In the rows, 128 means zero.
Each row of numbers belongs to one of the elements below and depends on some of the facts about them. Some rows are named. Which element is each other row?

Some rows with their names:
neruk: [ 79 126 128 143 168 124 121  97 113 136 153  77 115 111 118 128 141  93
 157 138 112  93 128 109 115 143 123 109 110 140 151 147 174 165 114]
ploklim: [ 76 135 105 165 148 127 120  94 114 133 161  61 125 120 114 126 150 108
 148 137 108  90 134 126 103 148 118 119 106 151 154 136 184 154 114]
bito: [ 93 126 120 150 159 142 131  98 119 126 141  57 105 103 123 100 144 104
 167 138 111  78 148 103 104 145 121 101 119 159 144 138 188 154 117]
dosi: [ 88 132 121 119 152 147 128 108 124 144 193  49 139 116 122 132 156  91
 155 144  93 108  96 128 112 157 110 120 109 146 141 148 188 138 125]
brinar: [ 84 137  91 129 180 166 131 133  92 136 117 100  41 129 139 157 160  85
  70 141  71 153 108  85  85 112  87 103  98 141 125 106 168 126 128]
ridrem: [ 68 113  88 127 148 149 146 110 159 122 102 105  96 122 170 139 131  93
 128 142  99 112 122 130 104 112 105  72 112 160 107 124 212 147 114]
bena: [ 68 115 107 126 127 154 135  98 137 106  79 109 107 117 143 165 138  99
 147 143  83 135  89 131 127 125  61 100 101 159 107  98 176 124  98]
plogik: [ 83 128 118 145 159 133 129  98 115 134 159  62 106 108 127 102 127 108
 181 141 104  89 138 115 102 129 126  92 127 139 139 142 188 158 105]
dafas: [ 92 123 132 140 154 133 130 106 120 132 129  67 120 101 129 106 149 103
 165 135 114  90 144 100 108 138 122 103 115 134 148 141 175 166 118]
drarul: [ 87 119  88 138 149 154 147 121 146 136 131 104  88 131 153 136 140 107
 115 141  90 120 123 133 101 124 105  72 110 144 112 115 203 141 128]
bopu: [ 66 127  85 129 157 152 135 114 134 130 115  90  96 124 156 160 153  80
 109 139  91 123 107 125 100 120  97 102 100 164 119 128 199 138 121]
limi: [ 89 122 134 134 161 129 128 103 120 135 146  73 112 107 126 106 134 104
 162 140 116  89 137 110 109 135 131  89 116 128 143 139 177 166 116]
tabras: [101 140 128 107 136 155 125 115 101 137 191  48 143 113 123 134 159  91
 176 154  94 117  67 111 121 161 100 106 104 144 133 130 163 127 111]
pomus: [ 73 130 130 148 163 126 118  93 104 141 136  59 120 103 118 134 142  92
 172 130 106  96 128 132 111 125 116 121 113 139 146 147 175 163 111]
vafi: [ 67 124  92 132 162 153 135 110 137 132 118  93  92 124 147 158 151  86
 106 136  85 127 113 130 102 121  93 108 103 158 121 127 199 137 125]
dralor: [110 134 146  93 132 155 128 113 120 149 235  30 175 111 112 126 162  94
 195 153  89 113  58 131 132 182 102 119 111 136 137 148 173 124 123]
brubres: [108 147 126 140 153 135 121 112  87 143 206  20 133 101 116  78 159 102
 189 147 119  74 132  79  96 162 147 105 120 139 165 157 172 160 113]
bama: [ 85 123 134 145 177 130 121  92 112 134 150  76 103 108 111 129 138  88
 158 137 116  82 132 114 119 148 123 103 110 154 146 143 175 162 120]

How the elements are related:
{drikluk,vobruk} Σ gaso
{sena,brodido,kaden,simim,baklol} Σ pomus
{vedres,plugo,ruku} Σ zifovi
{tevus} Σ damul
{pomus,vevive,groskur,fidre,lurifli,drobras,plogik,bosol,skalen} Σ ziplal
{munen,lilas,rigrer,suflum} Σ mustik
{floklis,patrar,detril,pape} Σ rigrer
{grokedu,dosi,dralor,lizumum,ganubru,brefos,benim,guklem,trivom} Σ staflak
{dutun,drarul,zelor,testel,plomo,mustesel,brifle,trobras,ploklim} Σ geve
{skeskin} Σ plonus
{naflil,gregrom,brotrir,klifam,triga,dafas} Σ gikagi
{tevis,pitrar,travek,skosti,fedor,siple,lapak,flenun} Σ groror
{pobruk} Σ traklu
{plonus,fimek,gribra,maku,tetir,kugol,zaten,trudus,skibu,dasi} Σ trigreklam
{saklebil,lovul,tritra,nestul,kudrir,plodras,dulas,zamul,flikulik} Σ zigrurus
{zudrom,guvok,flazi,matras} Σ bama
{steri,grastok,ratrar,listu,toban,graplime,miror,trira,kluklobam} Σ zale
{diston,klufal,bobar} Σ trivom
{valin,brinar,kastolor} Σ flikulik
{zeklivar,sustos} Σ saklebil
{gristel,petun,disadral,trikla,labras,zazel,flita,plista} Σ nifil
{vafi} Σ dretro
{nepor} Σ limi
{duflos,roplen,femifa} Σ plodras
{plazo,flileflo,traklu,geve,pastus,piru,vuke,nuklezek,kena} Σ rudregrar
{vidasan,damul,dretro} Σ bamu
{tetos,klasuk,tokliklek,teter,zutrik,klezupos,zuzar} Σ klifam
{mozodras,tutre,fasir,bito,grusu,nafes,lovom,raplir,buvas} Σ gruklor
{gakik,zifovi,bena} Σ sudol
{skidobra,kaskol,neruk,bovim} Σ vuskir
{fasotol,loba,trebre} Σ flepos
{ponasan,grusim} Σ dafas
{pifen,vutrobrol,zoflun,skodre,seplisku,vipan,kiflo,skosta} Σ drobras
{groror,tugrel,brutriskis,grodri} Σ trinil
{zale,gaso,nifil,bama,gruklor,mitor} Σ pletre
{lagrim,todram,drasu,tazusis,limi,vatu,grostabru,flepos} Σ ramo
{gredru,skubak,trevus} Σ guklem
{griklel,trotal,brustes,brogil,fletron} Σ brutriskis
{klofleka,stupi,fazun,zibreno} Σ kugol
{retrum,midur,bopu,brubres} Σ gribra
{tabras,klinun,vudro} Σ skibu
{paflo,zosuk} Σ zaten
{fostes,klaplitris} Σ grodri
{pleba,linezin} Σ neruk
{migen,vapleflen,ridrem} Σ fimek
{miledro,bifluran} Σ lilas
{tuklin,mebros,taru,gregredu} Σ zamul
ε c <- staflak,vedres,tevus,pobruk,pletre,klufal,drarul,tetos,mozodras,plugo,tutre,bobar,skubak,rudregrar,brutriskis,fostes,pleba,klinun,ganubru,traklu,vutrobrol,brefos,todram,grusu,drasu,plomo,klaplitris,geve,nestul,plogik,zoflun,tuklin,ridrem,limi,fedor,miror,skodre,pastus,zuzar,triga,ramo,vipan,gikagi,trinil,ziplal,suflum,dasi,grodri
ε b <- drikluk,munen,dutun,plonus,gristel,travek,fasotol,ponasan,flileflo,skosti,tugrel,griklel,retrum,paflo,vobruk,stupi,maku,mustik,bito,lurifli,ratrar,miledro,kugol,disadral,testel,flazi,vapleflen,bovim,toban,trudus,brustes,mustesel,mebros,plodras,gruklor,mitor,plista,gregredu,dafas,nuklezek,flepos,skalen,brubres,skosta
ε a <- sena,pomus,floklis,grokedu,pitrar,saklebil,vevive,zudrom,steri,valin,grastok,vafi,nepor,duflos,groskur,fimek,skidobra,dosi,pifen,groror,dralor,zale,lilas,lovul,petun,damul,lagrim,kaskol,gredru,dretro,guvok,loba,fidre,klofleka,gaso,tabras,midur,trotal,brodido,brinar,nifil,tokliklek,zifovi,lizumum,patrar,migen,klifam,ruku,bopu,listu,tritra,linezin,nafes,bamu,detril,lovom,kastolor,sustos,femifa,vudro,zaten,teter,grusim,guklem,drobras,zutrik,klezupos,trikla,graplime,brogil,baklol,bosol,pape,seplisku,zibreno,trivom,sudol,grostabru,flita,trira,trebre,taru,kluklobam,brifle,piru,bifluran,trobras,trevus,ploklim,vuke,zamul,bena,kena,fletron,flikulik,vuskir
ε d <- skeskin,plazo,klasuk,roplen,gribra,neruk,brotrir,simim,rigrer,benim,bama,tazusis,labras,zazel,zosuk,dulas,buvas
ε e <- naflil,tevis,diston,zeklivar,vidasan,gakik,kaden,zelor,fasir,gregrom,tetir,fazun,trigreklam,skibu,raplir,zigrurus,vatu,kudrir,matras,siple,lapak,kiflo,flenun
ξ i <- drikluk,sena,diston,klasuk,roplen,pifen,gregrom,flazi,nafes,kastolor,sustos,toban,brogil,pape,vatu,brubres,flenun
ξ g <- vedres,tevus,pitrar,steri,valin,groskur,skidobra,fasotol,lovul,retrum,tabras,kaden,tetir,lovom,teter,tazusis,seplisku,piru
ξ k <- floklis,pobruk,zeklivar,duflos,plazo,gakik,dralor,lagrim,fidre,zelor,maku,simim,vutrobrol,linezin,nestul,miror,zuzar,zosuk,suflum
ξ h <- grokedu,tetos,ponasan,flileflo,tugrel,midur,trotal,paflo,disadral,grusu,bovim,zoflun,triga,kudrir,trira,trevus,gregredu,matras,siple
ξ j <- skeskin,tevis,guvok,vobruk,stupi,listu,miledro,plomo,trudus,ridrem,mitor
ξ f <- vevive,gristel,mozodras,klofleka,skubak,brinar,brotrir,testel,tritra,brefos,brustes,bifluran,skosta
ξ m <- klufal,grastok,dosi,kaskol,klinun,zutrik,baklol,mustesel,vipan,vuke
ξ l <- vafi,drarul,skosti,tokliklek,pleba,bopu,vapleflen,femifa,klaplitris,graplime,mebros,buvas,kena,kiflo
ξ n <- nepor,travek,plugo,griklel,brodido,lurifli,ratrar,detril,drasu,benim,vudro,tuklin,klezupos,skodre,dulas,bena,nuklezek

Rows to name:
No name comes twice in this set of rows, the named rows included.
[ 71 125  86 142 154 152 136 112 138 134 123  95  96 130 145 159 153  93
 103 135  86 125 114 137 102 126  93 106 100 157 121 122 199 137 127]	kena
[ 88 123 133 139 162 130 129 101 112 141 143  67 109 102 127 109 128 103
 184 135 109  92 135 123 110 121 127  89 124 127 136 143 178 166 110]	ziplal
[ 72 113 108 126 133 152 138  98 137 109  93 121 101 121 145 162 132 100
 155 147  82 134  88 120 132 130  64  90 105 158 105 100 177 126  94]	benim
[130 126 157  86 140 163 139 117 127 149 239  35 154 107 116 103 143 100
 207 158  95  99  68 129 134 183 114  81 123 137 122 140 178 125 128]	miror
[ 69 134 114 153 160 129 119  88 106 134 153  54 116 109 118 126 142  97
 169 135 102  94 131 124 104 132 115 123 115 151 149 146 184 154 106]	bosol
[ 67 117 109 129 129 154 135  95 131 112  77 106 105 114 144 167 135  99
 163 140  78 137  88 140 128 115  58 100 106 157 102 100 176 124  94]	brodido
[ 89 112 103 134 112 161 148 110 145 108  72 113 109 116 154 141 143 117
 158 143  86 129 104 123 125 128  65  78 108 152 100  89 179 127 101]	nuklezek
[ 86 138  88 133 179 167 131 133  89 138 118  99  40 129 140 159 159  84
  73 141  73 151 107  91  85 111  89  98  98 143 122 105 169 126 128]	bifluran
[ 58 118  83 136 155 145 139 103 151 123 109 111  97 126 161 161 138  83
 124 140  94 116 115 129 111 121  97  94 105 171 114 131 209 145 113]	skeskin
[117 135 131 104 127 162 138 126 108 136 179  49 140 106 136 109 160 100
 192 155  96 113  80  95 119 161 104  86 114 140 126 127 165 130 112]	retrum

The same elements again, as new rows of numbers:
Some elements and their rows:
tevus: [165 126 120 110 121 116 140 120 150 118 127 123 150 145 120 113 125 146
 135  97 136 124  92 148 139 144 135 124  99 123 133 133 121 116 118 125
 121 118 137 118 132 139 154 144 136 130]
flenun: [143 137 128 133 123 120 150 121 127 133 105 130 106 117 141 138 145 123
 111 171 129 129 105 126 109 100 136 123 145 148 127 132 132 128 131 107
 124 125 126 146 123 116 122 116 116 120]
todram: [132 133 127 122 124 133 120 130 132 122 133 127 137 144 123 122 104 129
 129 152 134 127 123 124 133 122 130 121 122 118 136 130 133 125 128 127
 123 128 106 127 129 136 131 136 134 125]
gregredu: [105 126 119 136 121 112 113 121 122 132 143 124 105 115 133 132 197 131
 120 120 119 120 136 117 123 129 108 132 133 142 108 124 126 156 122 121
 134 137 152 120 127 110 111 113 134 121]
rigrer: [117 130 129 128 156 129 129 130 136 133 115 133 126 122 123 125 122 129
 132 134 126 133 129 135 122 121 127 140 135 130 143 123 113 127 131 126
 121 130 124 132 127 131 127 125 123 130]
lurifli: [140 112 115 129 101  91 133 104 127 125 141 117 107 113 137 127 201 147
 132  84 133  90 114 145 130 142 125 133 116 155 106 123 111 169 131  95
 130 137 161 122 133 112 138  94 142 114]
klezupos: [158 133 116 123 105 106 152 108 127 123 125 127 122 138 138 130 182 142
 124 115 149  93  90 150 134 139 135 123 104 148 127 132 125 141 134  99
 127 118 142 142 128 131 150 117 136 105]
bovim: [109 122 121 136 117 113 114 124 115 131 142 123 105 109 132 133 184 132
 121 115 121 119 144 118 122 130 110 132 135 139 108 123 126 158 124 123
 133 138 149 118 128 110 113 108 135 119]
duflos: [111 131 132 129 139 145 118 140 136 128 132 135 137 135 128 126  95 113
 130 140 114 158 136 114 128 121 128 122 134 117 123 130 141 106 122 143
 131 129 121 124 125 133 113 150 119 146]
brutriskis: [116 143 120 123 139 132 122 134 142 124 131 134 142 142 122 123 112 126
 136 163 129 125 122 131 131 128 124 135 121 119 145 124 120 121 127 130
 121 126 117 133 127 137 129 139 132 128]
taru: [124 134 127 128 131 131 129 126 132 127 130 132 129 138 132 129 129 123
 128 139 128 129 117 127 131 127 131 121 124 132 125 130 134 122 130 124
 131 126 125 134 126 131 125 139 127 131]
dralor: [114 128 135 129 136 145 118 141 132 128 131 133 137 132 127 127  84 114
 130 137 116 157 142 115 127 121 130 122 136 114 123 130 141 106 124 145
 131 129 120 122 126 133 114 146 120 144]
tevis: [130 134 138 133 146 137 142 128 138 131 104 132 115 119 135 135  92 115
 118 178 113 145 120 119 106  97 140 119 152 142 123 130 134 113 129 122
 125 130 119 139 124 112 111 133 113 141]
gruklor: [115 127 127 136 148 127 124 128 113 135 136 118 115 105 114 136 132 127
 131 102 115 103 166 119 125 159 109 145 142 132 125 115 107 147 119 125
 136 141 154 123 132 103 134 123 133 144]
matras: [154 130 132 133 118 123 148 124 114 140 110 124 110 115 135 137 159 124
 111 133 138 131 112 125 119 112 133 133 147 136 141 135 130 126 129 117
 128 124 122 145 125 124 135 115 111 122]
tugrel: [106 125 119 136 121 112 113 121 120 131 143 124 105 114 133 132 193 131
 120 119 119 120 137 118 123 128 109 132 133 140 107 124 126 157 122 122
 134 137 152 119 127 110 112 112 134 120]
plonus: [ 97 117 128 138 141 129 119 129 134 131 126 131 130 113 124 142 163 137
 134 108 111 119 178 132 123 141 114 144 126 132 111 113 110 151 128 159
 129 136 156 111 133 109 116 115 137 127]
kudrir: [141 133 128 132 124 120 143 121 128 140 112 131 112 123 140 134 183 124
 114 142 134 140  96 130 119 104 132 130 141 141 136 135 132 126 131 119
 127 122 126 146 124 127 122 119 111 121]

Rows to name:
No name comes twice in this set of rows, the named rows included.
[139 125 110 123  55 119 107 173 121 128 148 124 140 109 139 116 117 110
 116 141 127 198 155  97 126  95 113 147 147  75 132 142 151  98  99 141
 121 130 116 100 119 158 121 115 107 116]	vipan
[112 119 124 138 112 116 117 125 117 131 135 124 112 113 132 140 194 135
 118 113 120 119 160 120 122 129 111 133 129 137 104 123 126 159 125 137
 132 137 147 113 130 110 116 106 136 114]	paflo
[143 121 140 132 133 134 145 123 134 137 100 132 128 127 133 139 155 130
 119 125 129 143 123 136 121 109 141 126 136 137 130 132 130 122 135 146
 126 122 121 134 129 124 126 125 114 129]	fazun
[135 124 113 129  61 119 117 169 116 133 142 129 132 101 146 125 136 106
 115 124 123 199 157 100 123 102 114 147 150  86 123 141 153  96 101 143
 128 126 137 106 117 152 116 114 101 119]	baklol
[ 98 116 129 138 139 130 119 130 133 131 123 131 131 115 124 145 168 138
 132 108 111 119 183 133 123 141 115 143 125 132 109 112 111 151 129 162
 129 135 155 109 133 108 117 115 137 125]	kugol
[147 122 117 129 116  98 140 103 114 129 136 113 104 115 126 133 206 148
 120  79 136  79 117 138 130 157 116 132 116 154 114 124 110 168 124  98
 134 133 164 127 133 104 149 108 143 116]	ratrar
[167 127 115 117  85 101 141 114 132 117 134 120 131 137 135 119 143 143
 132 129 154  94  96 149 138 128 140 126 107 133 135 132 120 143 136  89
 119 127 116 132 130 140 158 106 140 105]	skodre
[150 140 123 125 104 127 129 133 110 126 134 119 127 134 123 128 118 127
 116 157 144 113 132 115 131 126 123 127 129 115 142 133 133 130 123 113
 125 128 104 131 127 133 147 125 133 115]	grusu
[114 136 129 122 138 145 108 142 142 125 136 131 144 145 120 118  84 118
 130 159 117 157 132 111 131 116 126 121 130 107 133 131 138 108 119 144
 125 130 102 118 126 137 117 154 126 144]	nestul
[112 115 150 140 140 143 116 119 123 146 125 131 115 130 135 132 149 114
 133 134 138 140 118 130 135  96 146 129 154 136 148 129 130 136 160 132
 132 135  80 154 130 138 110 112 110 137]	kiflo
[121 124 134 131 147 136 135 134 139 133 101 135 140 128 123 139 140 136
 126 130 127 132 161 140 122 119 129 140 126 126 134 122 113 130 133 153
 119 127 119 122 130 128 131 120 126 121]	gribra
[135 129 131 124 117 138 124 133 134 123 123 128 147 148 122 131 116 134
 125 149 134 126 144 127 132 120 132 121 116 115 130 129 133 127 130 146
 122 126 103 119 131 135 135 134 136 119]	dasi
[175 110 130 118 122 109 159 112 153 131 108 125 134 121 135 120 149 140
 135  71 131 143  77 158 128 126 151 132 122 142 130 135 116 112 127 118
 124 119 149 130 130 131 146 126 111 141]	kaden
[120 116 138 127 141 137 115 141 140 132 124 128 130 119 126 118  82 118
 130 130 115 169 143 117 123 103 134 128 148 117 128 131 130 114 126 133
 124 139 103 114 127 133 116 131 114 147]	simim

Now the same elements, written a new way:
Some rows with their names:
skodre: [157 104 130 114 121 131 123 134 105 115 134 145 153 126 130 128 126 125
 131 132 115 126 151 139 138 132 127 140 124 117 122 128 123 130 124 108
 160 134 122 132  97 125 123 120 130 137 126 130 119 127 116 128]
kaden: [243 103 131 100 123 132 125 136 131 123 140 147 139 122 127 122 127 120
 139 138 118 117 122 125 120 125 125 105 128 128 132 134 145 136 120 118
 152 136 111 101 129 131 109 102 148 126 124  97 124 121 134 131]
bama: [ 58 113 117 127 122 113 119 131 116 125 131 116 112 121 116 145 107 135
 142 129 129 123 157 129 137 119 131 113 137 128 146 145 129 109 129 144
 122 135 119 106 132 129 122 127 142 127 140 144 138 136 154 123]
grastok: [149 145 125 120 118 114 123 133 127 126 138 133 124 133 122 126 131 123
 138 131 133 123 118 130 133 116 126 127 141 135 118 114 130 131 126  93
 130 146 118 133 130 133 119  90 148 106 121 128 132 131 138 119]
kluklobam: [117 144 122 126 123 115 125 131 120 119 134 130 131 139 126 130 126 128
 138 131 124 120 137 121 133 123 131 137 133 134 129 117 123 121 125 144
 130 131 118 118 130 128 123 130 136 134 129 150 137 134 153 119]
nestul: [190  92 131 129 118 135 121 135 111 126 139 145 154 124 124 122 129 130
 129 132 122 129 123 143 134 126 124 141 130 122 110 123 128 140 126  92
 152 141 121 140 104 129 125 111 143 111 126 116 119 125  91 127]
lapak: [126 146 123 120 123 114 119 133 119 116 129 131 126 144 133 125 118 128
 135 135 125 131 130 125 140 130 133 136 118 131 132 113 126 125 133 151
 130 131 115 124 141 129 115 127 133 133 132 148 132 132 152 131]
traklu: [ 80 106 121 146 126 138 122 129 103 116 125 140 137 146 124 135  98 152
 132 129 122 132 127 151 141 125 125 146 120 118 121 117 126 122 125 126
 127 131 120 138 124 128 121 150 130 123 140 159 128 128 125 129]
zutrik: [142 148 124 115 119 117 121 135 126 125 132 137 127 137 126 122 132 122
 136 137 134 133 115 131 135 121 119 128 131 127 119 126 133 134 131  92
 124 149 118 145 137 137 114  95 143 111 126 131 127 132 151 126]
zoflun: [145 127 127 120 123 137 125 133 101 113 131 151 141 142 128 130 124 121
 132 128 117 127 141 145 133 127 124 136 124 121 130 112 128 120 124 112
 141 147 117 138 107 136 119 120 133 119 124 144 123 126 128 125]
bobar: [110 130 124 129 122 131 126 133  99 113 128 140 143 145 130 126 119 133
 130 131 118 127 137 143 139 126 131 149 121 120 120 112 121 121 130 127
 135 134 119 143 116 133 122 150 131 130 130 163 128 129 128 127]
plista: [ 78 141 120 135 125 118 127 132 117 123 134 126 124 136 122 129 134 121
 140 131 122 116 140 119 133 123 134 130 133 130 128 127 129 119 117 139
 134 126 116 125 121 128 127 131 137 131 131 160 133 139 147 117]
plogik: [118 131 125 133 122 133 128 132  95 113 129 143 137 141 126 135 118 127
 137 128 110 120 146 141 131 126 130 154 124 129 128 109 126 118 125 129
 151 136 116 126 101 131 126 130 133 128 126 143 123 125 141 119]
dosi: [142 147 125 124 117 115 122 135 122 127 135 137 123 133 123 126 131 124
 139 135 130 128 113 130 131 119 122 132 134 135 122 118 135 134 129  94
 130 145 117 135 128 136 116  93 146 105 125 120 126 129 148 120]
toban: [134 132 126 112 124 115 133 135 132 124 136 131 117 123 119 116 130 128
 143 138 126 111 121 133 137 110 133 112 140 115 109 144 140 132 113  77
 135 126 115 128 131 135 116 106 149 124 124 135 128 134 138 122]
vudro: [153 126 124  99 122 118 120 135 124 124 136 130 149 124 132 120 142 126
 130 142 128 129 134 118 133 127 130 134 128 126 108 144 126 138 131 130
 133 135 125 135 123 125 116 134 132 148 136 130 124 134 137 138]
brubres: [138 141 124  99 123 119 132 137 127 127 131 129 117 126 123 111 137 127
 140 144 126 118 114 133 134 110 132 116 134 117  98 157 146 137 118  83
 128 136 117 140 127 139 110 116 145 132 129 129 122 132 150 130]
nuklezek: [110 118 126 138 123 116 122 136 124 131 136 128 139 123 125 119 142 124
 134 141 126 127 126 115 137 133 127 130 126 117 120 149 131 139 120 125
 142 120 121 133 122 122 126 132 138 131 140 142 124 137 127 125]

Rows to name:
No name comes twice in this set of rows, the named rows included.
[ 69 146 121 134 125 117 126 133 115 124 131 130 126 138 124 127 137 121
 139 136 122 124 133 117 133 127 129 133 126 127 126 131 132 121 121 140
 131 127 116 130 122 129 123 133 135 133 136 158 128 138 158 121]	munen
[103 142 124 151 120 115 125 137 122 135 133 133 115 133 118 121 140 122
 139 138 131 126 102 126 135 120 122 133 133 129 118 126 141 136 122  93
 130 136 116 140 125 137 121  97 151  97 130 131 124 133 134 114]	mustesel
[180  98 128 104 122 128 125 141 129 134 135 134 133 112 124 117 131 121
 135 146 134 123 136 117 128 124 122  91 133 110 142 173 143 126 124 114
 132 143 117 105 135 144 110 128 152 122 135 117 127 130 125 135]	tazusis
[164 134 128 108 120 114 132 135 132 122 136 135 120 125 121 121 119 134
 144 137 128 113 118 132 133 110 133 121 140 123 116 137 135 135 119  82
 138 131 116 117 137 133 114 100 150 123 118 119 131 127 142 121]	nafes
[218 111 128  93 123 137 127 136 132 128 138 142 146 123 126 116 140 126
 134 145 126 118 117 122 115 117 124 113 133 123 110 157 144 138 120 115
 132 142 117 118 129 136 108 132 147 133 130 113 123 125 129 139]	tabras
[155 111 125  93 116 115 114 140 123 135 136 120 136 109 126 118 147 113
 129 143 137 134 144 122 140 124 123 102 134 120 126 165 133 133 137 113
 126 153 124 135 125 139 114 115 145 123 138 120 123 137 124 143]	zosuk
[196 102 131 114 119 137 120 135 109 122 139 150 155 122 128 125 136 119
 129 131 118 128 138 143 135 130 122 130 129 119 120 126 128 136 126  86
 156 145 121 141  97 129 122  96 137 118 123 118 115 126 104 130]	vutrobrol
[113 120 126 111 126 119 122 135 123 124 136 135 141 121 129 123 147 113
 135 140 122 126 146 116 136 134 125 117 125 115 130 151 130 133 121 115
 146 127 121 133 112 123 122 113 131 140 137 141 121 139 148 129]	lurifli
[188 119 129 108 119 121 118 135 128 127 140 142 145 121 128 125 144 113
 134 136 129 132 134 119 129 131 117 116 131 127 127 141 131 139 125  99
 144 143 122 130 116 127 117  88 139 122 128 113 121 131 135 130]	fidre
[ 48 120 115 127 130 121 122 126 123 118 134 125 122 135 119 137 119 134
 138 127 128 122 147 130 137 119 132 111 135 120 124 132 128 116 115 132
 120 128 118 134 131 122 124 131 134 132 139 169 137 143 148 127]	gruklor

